Below are the code and all the weights of a small trained network. Each question names an input and a class and asks about switching units off, where a switched-off unit gives its printed mean instead of its output.

import numpy as np


def w(rows, s, z=0):
    codes = np.array(rows[::2]) - 128.0
    scale = np.full(codes.shape[1], s)
    scale[-1] = z or s
    return codes * scale


def f(y):
    return y / 2 * (1 + np.tanh(0.7978845608 * (y + 0.044715 * y**3)))


def log_softmax(a):
    a = a - a.max(-1, keepdims=True)
    return a - np.log(np.exp(a).sum(-1, keepdims=True))


def net(x, mask):
    res = np.array(x, float).reshape(1, 5) / 4 @ E
    y = f(res @ A[0][:, :-1].T + A[0][:, -1])
    res = res + np.where(mask, y, B[0][:, -1]) @ B[0][:, :-1]
    return log_softmax(res[-1] @ U[:, :-1].T + U[:, -1])


A, B = {}, {}
E = w([
[101,157,194,135,147,130,112,254,189,157,62,75],'x0',
[100,205,171,142,63,132,51,76,236,135,104,224],'x1',
[160,81,234,173,127,39,118,50,156,207,147,110],'x2',
[162,254,157,173,121,80,133,83,8,53,81,156],'x3',
[87,147,63,130,188,153,44,218,133,203,142,100],'x4',
],0.0091)
A[0] = w([
[96,182,112,142,70,170,82,140,126,51,115,217,180],'n1',
[156,70,2,63,130,114,113,120,97,136,233,181,228],'n2',
[160,119,58,137,157,94,152,159,102,106,88,99,127],'n3',
[168,99,205,220,88,52,91,181,204,186,117,144,184],'n4',
[99,214,171,183,95,122,78,100,102,181,100,150,139],'n5',
[104,61,86,123,170,137,112,160,69,164,144,48,252],'n6',
[190,87,114,173,118,92,143,22,58,137,197,122,159],'n7',
],0.007,0.0048)
B[0] = w([
[121,191,102,73,67,214,165,149,195,63,80,155,244],'n1',
[162,156,121,157,40,204,2,143,224,68,212,172,254],'n2',
[160,119,222,181,94,73,120,119,78,77,164,164,173],'n3',
[82,165,233,178,162,116,57,241,151,107,128,90,233],'n4',
[196,178,133,85,151,98,158,85,151,149,70,104,215],'n5',
[142,98,169,108,58,172,67,212,136,95,160,133,240],'n6',
[74,74,93,165,114,192,101,173,36,156,252,122,247],'n7',
],0.0084,0.0096)
U = w([
[106,141,161,155,204,76,85,141,147,199,59,70,116],'0',
[177,117,194,197,101,120,80,132,93,83,137,136,114],'1',
[69,67,106,128,120,163,96,169,130,131,156,105,188],'2',
[108,91,41,113,246,93,174,67,137,185,82,116,3],'3',
[181,147,164,139,121,133,239,65,75,103,72,135,146],'4',
[133,134,116,162,138,84,161,43,77,215,151,150,106],'5',
[165,79,71,82,221,78,158,79,136,180,101,139,10],'6',
[149,197,119,115,97,135,105,112,199,96,66,140,112],'7',
],0.011,0.0055)

Each question gives the input, the list of numbers given to net, and the class t.
The units are the neurons (one row each of A and B). Each row of codes is followed by its name. A weight is (code - 128) times the scale printed after its matrix; where a second scale follows, it is the last column's (A, B and U).
mask holds one flag per neuron, in row order. A switched-off neuron (its flag False) gives its mean, the last column of its row in B, instead of its output. The means were averaged over made-up inputs and are rounded, as every weight is.
A unit's drop is (log p(t) with every unit on - log p(t) with that unit switched off) / (log p(t) with every unit on - log p(t) with every unit switched off).
The circuit of an input: a set's keep is (log p(t) with only the set's units on - log p(t) with every unit switched off) / (log p(t) with every unit on - log p(t) with every unit switched off). Starting from all 7 units, units are removed one at a time, each time the one whose removal leaves the highest keep (on an exact tie, the one counted first), for as long as the keep stays at least 0.8.
circuit, biggest first: the units of the circuit, biggest drop first
top k neurons: the k neurons with the biggest drops, biggest first
drop when u is switched off: that unit's drop, to one decimal
input [8,-8,-5,2,-3], class 1: circuit, biggest first => n3
input [4,7,6,1,-4], class 0: top 2 neurons => n4, n2
input [3,-5,2,3,6], class 1: top 4 neurons => n3, n6, n7, n1
input [8,-4,4,0,-5], class 0: circuit, biggest first => n2, n7
input [-2,2,-8,-2,7], class 7: top 3 neurons => n7, n1, n2
input [-5,-5,-1,1,6], class 1: top 2 neurons => n3, n2
input [7,-5,2,0,0], class 0: top 4 neurons => n2, n7, n1, n4
input [-5,1,4,-2,-1], class 2: top 3 neurons => n7, n3, n5
input [4,7,6,8,-7], class 7: top 3 neurons => n5, n1, n4
input [6,5,-8,-3,3], class 7: top 2 neurons => n7, n1
input [-3,-2,-8,7,4], class 7: top 2 neurons => n1, n7
input [-8,3,5,-1,-6], class 2: drop when n7 is switched off => 0.8
input [-4,-6,4,8,-6], class 5: drop when n2 is switched off => 0.2
input [3,-5,-5,6,-8], class 4: circuit, biggest first => n2
input [-7,0,-5,5,2], class 7: drop when n4 is switched off => 0.3
input [2,-2,-2,5,-1], class 4: circuit, biggest first => n2, n4
